Below is a small trained network, with its code and all its weights. Each question gives an input and a class and asks what happens when units are switched off, that is, made to give their printed mean instead of their output.

import numpy as np


def w(rows, s, z=0):
    codes = np.array(rows[::2]) - 128.0
    scale = np.full(codes.shape[1], s)
    scale[-1] = z or s
    return codes * scale


def norm(h):
    return h / np.sqrt((h * h).mean(-1, keepdims=True) + 1e-5)


def f(y):
    return y / 2 * (1 + np.tanh(0.7978845608 * (y + 0.044715 * y**3)))


def log_softmax(a):
    a = a - a.max(-1, keepdims=True)
    return a - np.log(np.exp(a).sum(-1, keepdims=True))


def net(x, mask):
    res = np.array(x, float).reshape(1, 5) / 4 @ E
    u = 0
    for l in range(4):
        y = f(norm(res) @ A[l][:, :-1].T + A[l][:, -1])
        res = res + np.where(mask[u : u + 7], y, B[l][:, -1]) @ B[l][:, :-1]
        u += 7
    return log_softmax(norm(res)[-1] @ U[:, :-1].T + U[:, -1])


A, B = {}, {}
E = w([
[153,72,162,161,127,254,78,227,59],'x0',
[107,93,119,168,112,79,89,150,118],'x1',
[28,141,160,17,13,154,55,180,199],'x2',
[187,55,95,69,64,106,189,154,115],'x3',
[190,151,102,98,156,100,77,172,158],'x4',
],0.0089)
A[0] = w([
[178,182,128,32,171,254,207,81,157,21],'L0N1',
[98,37,144,182,124,37,92,164,135,51],'L0N2',
[189,52,116,115,43,104,180,147,134,2],'L0N3',
[32,77,82,173,81,188,212,77,108,32],'L0N4',
[93,56,89,224,90,71,71,141,142,46],'L0N5',
[107,54,109,175,107,47,65,139,108,61],'L0N6',
[220,163,83,78,148,110,63,164,131,41],'L0N7',
],0.0099,0.006)
B[0] = w([
[139,245,136,117,92,117,150,184,30,255],'L0N1',
[158,205,153,104,113,144,163,137,93,186],'L0N2',
[75,99,131,66,219,126,141,139,95,229],'L0N3',
[166,98,239,139,148,65,94,147,164,226],'L0N4',
[137,210,135,119,109,132,135,153,73,192],'L0N5',
[147,207,148,112,116,150,180,143,106,188],'L0N6',
[156,103,251,157,138,81,114,126,157,192],'L0N7',
],0.018,0.0033)
A[1] = w([
[130,117,93,154,109,141,125,101,128,68],'L1N1',
[211,76,74,196,133,149,166,89,104,29],'L1N2',
[164,123,117,154,166,115,133,121,88,52],'L1N3',
[95,159,125,194,170,171,89,109,141,3],'L1N4',
[92,82,179,170,88,171,203,82,107,37],'L1N5',
[174,102,61,158,77,130,136,112,133,31],'L1N6',
[190,65,122,169,129,250,126,169,117,6],'L1N7',
],0.017,0.0053)
B[1] = w([
[198,129,63,122,114,193,60,58,150,113],'L1N1',
[111,127,136,193,155,195,239,144,249,204],'L1N2',
[97,144,138,149,97,194,210,182,224,216],'L1N3',
[107,110,137,41,223,148,124,112,86,185],'L1N4',
[158,153,215,89,135,52,129,161,150,154],'L1N5',
[154,144,78,92,191,126,70,84,134,123],'L1N6',
[92,101,35,155,53,4,21,153,37,253],'L1N7',
],0.012,0.0053)
A[2] = w([
[208,39,87,89,86,133,182,129,113,33],'L2N1',
[121,86,101,96,37,194,99,116,175,4],'L2N2',
[172,97,140,146,83,181,120,100,111,91],'L2N3',
[190,124,106,171,154,130,151,77,85,42],'L2N4',
[153,124,65,126,105,78,172,6,168,31],'L2N5',
[180,112,128,135,106,199,104,131,100,1],'L2N6',
[246,134,68,115,173,124,72,172,188,31],'L2N7',
],0.018,0.004)
B[2] = w([
[93,110,165,80,188,119,155,137,92,162],'L2N1',
[116,124,141,157,125,194,161,130,179,188],'L2N2',
[76,136,147,67,195,98,140,166,119,102],'L2N3',
[83,191,184,112,107,141,148,202,131,149],'L2N4',
[143,78,48,162,81,68,83,136,55,252],'L2N5',
[102,199,130,99,132,72,130,155,86,124],'L2N6',
[75,154,255,113,125,66,128,129,116,151],'L2N7',
],0.017,0.0036)
A[3] = w([
[176,207,126,113,91,160,165,137,94,190],'L3N1',
[96,121,115,35,5,197,103,142,190,84],'L3N2',
[101,221,109,154,253,169,28,40,126,3],'L3N3',
[178,71,235,158,153,86,81,78,159,16],'L3N4',
[58,55,109,51,78,173,61,115,207,85],'L3N5',
[143,174,74,88,109,32,190,5,170,95],'L3N6',
[108,71,89,43,254,172,129,97,111,151],'L3N7',
],0.013,0.0025)
B[3] = w([
[113,163,83,142,120,191,106,35,141,254],'L3N1',
[154,143,129,230,182,139,231,157,124,202],'L3N2',
[165,61,139,4,135,89,230,139,81,168],'L3N3',
[190,110,124,129,126,141,53,98,216,198],'L3N4',
[139,116,100,163,154,124,161,89,187,198],'L3N5',
[102,112,157,133,92,182,43,224,73,201],'L3N6',
[110,96,58,80,135,121,132,39,146,176],'L3N7',
],0.013,0.0086)
U = w([
[95,121,111,224,162,168,213,148,204,165],'0',
[128,250,153,119,94,163,147,155,33,139],'1',
[89,59,63,154,63,68,34,177,78,181],'2',
[170,115,245,123,151,78,76,127,191,113],'3',
[98,68,105,29,197,114,168,110,93,187],'4',
[141,131,70,143,133,174,76,37,166,2],'5',
],0.013,0.0019)

Each question gives the input, the list of numbers given to net, and the class t.
The units are the neurons (one row each of A and B). Each row of codes is followed by its name. A weight is (code - 128) times the scale printed after its matrix; where a second scale follows, it is the last column's (A, B and U).
mask holds one flag per neuron, layer by layer. A switched-off neuron (its flag False) gives its mean, the last column of its row in B, instead of its output. The means were averaged over made-up inputs and are rounded, as every weight is.
A unit's drop is (log p(t) with every unit on - log p(t) with that unit switched off) / (log p(t) with every unit on - log p(t) with every unit switched off).
The circuit of an input: a set's keep is (log p(t) with only the set's units on - log p(t) with every unit switched off) / (log p(t) with every unit on - log p(t) with every unit switched off). Starting from the 12 units with the biggest drops (on a tie, the unit counted first), units are removed one at a time, each time the one whose removal leaves the highest keep (on an exact tie, the one counted first), for as long as the keep stays at least 0.8.
units of the circuit, in order: the units of the circuit, biggest drop first
unit that matters most: the unit with the biggest drop
top k neurons: the k neurons with the biggest drops, biggest first
k most important neurons of layer l: the k neurons of layer l with the biggest drops, biggest first
input [5,8,-8,5,2], class 0: unit that matters most	L1N2
input [7,0,-4,8,6], class 4: 4 most important neurons of layer 0	(L0N3, L0N4, L0N7, L0N5)
input [-7,7,-4,1,6], class 1: units of the circuit, in order	(L0N6, L0N2)
input [1,6,4,-8,7], class 4: units of the circuit, in order	(L3N3, L1N4)
input [5,5,-4,4,-2], class 1: 3 most important neurons of layer 0	(L0N2, L0N6, L0N5)
input [0,-5,-1,-8,-7], class 4: 2 most important neurons of layer 3	(L3N3, L3N7)
input [6,1,4,-6,3], class 2: units of the circuit, in order	(L1N7, L0N1)
input [7,8,-6,7,8], class 1: 3 most important neurons of layer 0	(L0N6, L0N2, L0N4)
input [-4,-2,4,4,1], class 0: 2 most important neurons of layer 3	(L3N2, L3N5)
input [-7,-7,-2,-4,-8], class 3: top 3 neurons	(L0N4, L1N5, L1N7)
input [-6,1,0,-8,3], class 4: top 2 neurons	(L1N4, L3N3)
input [4,7,4,-8,6], class 4: 2 most important neurons of layer 0	(L0N1, L0N4)
input [-1,-1,5,6,4], class 4: top 3 neurons	(L0N3, L2N1, L1N3)
input [3,-6,-2,-7,1], class 4: units of the circuit, in order	(L3N3)
input [5,-6,1,-1,8], class 3: top 2 neurons	(L0N7, L3N4)
input [-6,-4,-5,5,7], class 3: top 3 neurons	(L0N7, L2N7, L1N7)
input [0,5,-3,5,4], class 1: 4 most important neurons of layer 0	(L0N6, L0N2, L0N5, L0N7)
input [-6,-6,-3,-5,-3], class 1: top 3 neurons	(L0N1, L1N7, L2N4)
input [7,-5,7,5,3], class 0: 2 most important neurons of layer 2	(L2N2, L2N5)
input [1,5,3,8,-6], class 4: units of the circuit, in order	(L0N3)
input [3,7,4,0,-8], class 3: top 3 neurons	(L0N4, L0N1, L3N4)
input [5,5,-7,5,8], class 3: top 2 neurons	(L0N7, L2N7)
input [0,1,-6,1,8], class 3: top 3 neurons	(L0N7, L2N7, L3N4)
input [1,5,-1,5,-1], class 1: 2 most important neurons of layer 0	(L0N2, L0N6)
input [1,6,-3,-8,3], class 4: top 2 neurons	(L3N3, L1N4)
input [-7,4,-7,3,-8], class 3: top 3 neurons	(L0N4, L1N5, L1N7)
input [5,-3,-1,1,8], class 3: top neuron	(L0N7)
input [6,5,8,8,-5], class 0: top 2 neurons	(L3N2, L2N2)
input [8,8,8,4,-1], class 0: top 3 neurons	(L3N2, L2N2, L0N1)
